Below is a small trained network, with its code and all its weights. Each question gives an input and a class and asks what happens when units are switched off, that is, made to give their printed mean instead of their output.

import numpy as np


def w(rows, s, z=0):
    codes = np.array(rows[::2]) - 128.0
    scale = np.full(codes.shape[1], s)
    scale[-1] = z or s
    return codes * scale


def f(y):
    return np.maximum(y, 0)


def log_softmax(a):
    a = a - a.max(-1, keepdims=True)
    return a - np.log(np.exp(a).sum(-1, keepdims=True))


def net(x, mask):
    res = np.array(x, float).reshape(1, 3) / 4 @ E
    y = f(res @ A[0][:, :-1].T + A[0][:, -1])
    res = res + np.where(mask, y, B[0][:, -1]) @ B[0][:, :-1]
    return log_softmax(res[-1] @ U[:, :-1].T + U[:, -1])


A, B = {}, {}
E = w([
[134,116,104,173,192,131,77,71,23,188,89],'x0',
[57,194,119,119,172,129,129,145,194,227,40],'x1',
[100,177,255,84,55,130,67,130,83,183,153],'x2',
],0.0092)
A[0] = w([
[156,82,64,132,194,98,175,148,155,118,95,84],'neuron 1',
[143,100,113,224,206,144,53,13,3,192,114,47],'neuron 2',
[67,205,99,115,150,136,113,147,152,178,81,118],'neuron 3',
[122,111,151,106,127,143,109,133,118,138,140,222],'neuron 4',
[163,101,134,126,78,122,132,71,52,60,183,93],'neuron 5',
[104,144,127,112,147,108,137,127,123,119,137,246],'neuron 6',
[143,97,64,158,193,137,180,113,160,113,130,72],'neuron 7',
[99,169,133,120,175,122,137,164,191,183,86,58],'neuron 8',
[196,89,131,118,104,126,103,121,96,88,189,56],'neuron 9',
[167,51,75,167,178,123,156,107,149,72,110,103],'neuron 10',
[138,165,129,143,133,143,104,137,130,117,144,234],'neuron 11',
[179,72,125,137,114,128,115,107,79,76,192,70],'neuron 12',
[160,66,108,119,117,133,119,132,78,76,180,59],'neuron 13',
[102,181,208,90,51,122,83,131,80,168,162,70],'neuron 14',
[171,94,156,142,101,131,117,123,83,76,189,153],'neuron 15',
[117,110,122,156,185,100,163,128,145,89,118,63],'neuron 16',
[93,157,189,109,87,141,68,110,62,173,156,71],'neuron 17',
[124,123,159,64,52,125,186,188,216,77,183,47],'neuron 18',
[137,138,119,103,169,217,176,140,140,134,157,7],'neuron 19',
[110,151,124,93,94,136,195,177,231,103,161,92],'neuron 20',
[67,194,109,123,169,126,128,124,188,207,74,52],'neuron 21',
[159,107,41,184,193,133,188,118,170,81,101,64],'neuron 22',
[112,171,212,55,61,126,58,100,97,148,163,48],'neuron 23',
[150,109,92,156,160,109,152,115,168,122,133,59],'neuron 24',
],0.013,0.016)
B[0] = w([
[154,143,135,141,85,161,92,160,137,152,181,182],'neuron 1',
[184,211,74,7,160,20,76,117,42,44,61,239],'neuron 2',
[87,89,170,140,166,145,105,144,146,148,86,219],'neuron 3',
[160,107,81,179,140,175,216,73,125,111,157,234],'neuron 4',
[77,85,174,143,170,133,104,149,161,158,69,219],'neuron 5',
[156,48,85,188,176,179,222,57,108,99,134,254],'neuron 6',
[143,128,132,134,88,164,61,150,141,118,187,176],'neuron 7',
[49,106,188,129,154,120,74,164,163,167,82,186],'neuron 8',
[56,113,189,144,148,112,82,150,169,147,81,183],'neuron 9',
[161,149,107,144,68,154,101,133,144,136,203,200],'neuron 10',
[150,117,116,162,144,178,201,87,121,107,113,243],'neuron 11',
[69,105,189,128,174,123,78,149,155,184,83,197],'neuron 12',
[63,94,193,118,152,121,83,159,169,174,82,180],'neuron 13',
[149,168,128,161,40,154,55,178,140,150,202,223],'neuron 14',
[83,82,147,140,168,148,130,134,156,148,79,236],'neuron 15',
[129,165,114,158,103,117,115,119,137,148,152,144],'neuron 16',
[148,178,115,166,42,142,73,170,134,136,191,200],'neuron 17',
[166,216,96,37,163,46,72,112,48,70,69,223],'neuron 18',
[142,104,155,117,97,145,78,118,153,118,141,128],'neuron 19',
[164,172,94,55,136,68,104,126,68,89,85,213],'neuron 20',
[34,77,208,130,180,105,45,176,203,159,67,210],'neuron 21',
[139,182,121,171,47,151,51,161,143,157,210,197],'neuron 22',
[145,153,105,149,41,156,47,154,160,143,224,216],'neuron 23',
[127,152,122,145,87,142,105,151,123,129,160,146],'neuron 24',
],0.014,0.015)
U = w([
[149,153,126,183,34,171,111,150,155,149,242,67],'0',
[33,88,217,157,172,121,127,149,187,169,55,57],'1',
[181,194,84,31,146,24,126,138,29,69,74,78],'2',
[170,65,74,217,157,197,254,107,127,115,151,251],'3',
],0.016,0.017)

Each question gives the input, the list of numbers given to net, and the class t.
The units are the neurons (one row each of A and B). Each row of codes is followed by its name. A weight is (code - 128) times the scale printed after its matrix; where a second scale follows, it is the last column's (A, B and U).
mask holds one flag per neuron, in row order. A switched-off neuron (its flag False) gives its mean, the last column of its row in B, instead of its output. The means were averaged over made-up inputs and are rounded, as every weight is.
A unit's drop is (log p(t) with every unit on - log p(t) with that unit switched off) / (log p(t) with every unit on - log p(t) with every unit switched off).
The circuit of an input: a set's keep is (log p(t) with only the set's units on - log p(t) with every unit switched off) / (log p(t) with every unit on - log p(t) with every unit switched off). Starting from the 12 units with the biggest drops (on a tie, the unit counted first), units are removed one at a time, each time the one whose removal leaves the highest keep (on an exact tie, the one counted first), for as long as the keep stays at least 0.8.
circuit, biggest first: the units of the circuit, biggest drop first
unit that matters most: the unit with the biggest drop
top k neurons: the k neurons with the biggest drops, biggest first
drop of u: that unit's drop, to one decimal
input [-8,-1,6], class 2: unit that matters most	neuron 18
input [-2,-7,-6], class 1: top 3 neurons	neuron 12; neuron 13; neuron 5
input [-1,8,-8], class 0: top 2 neurons	neuron 22; neuron 1
input [-5,2,-5], class 0: top 3 neurons	neuron 2; neuron 22; neuron 1
input [-8,-7,-7], class 2: top 4 neurons	neuron 18; neuron 20; neuron 23; neuron 14
input [1,2,-3], class 3: top 2 neurons	neuron 14; neuron 23
input [-5,-5,2], class 1: top 3 neurons	neuron 2; neuron 15; neuron 5
input [8,-7,2], class 2: top 2 neurons	neuron 2; neuron 21
input [-5,-5,-2], class 1: top 2 neurons	neuron 2; neuron 15
input [8,-2,3], class 2: drop of neuron 2	3.1
input [3,2,4], class 0: drop of neuron 20	0.0
input [-3,2,0], class 3: drop of neuron 2	0.8
input [-6,-1,3], class 2: drop of neuron 18	0.1
input [-7,-4,2], class 2: circuit, biggest first	neuron 18
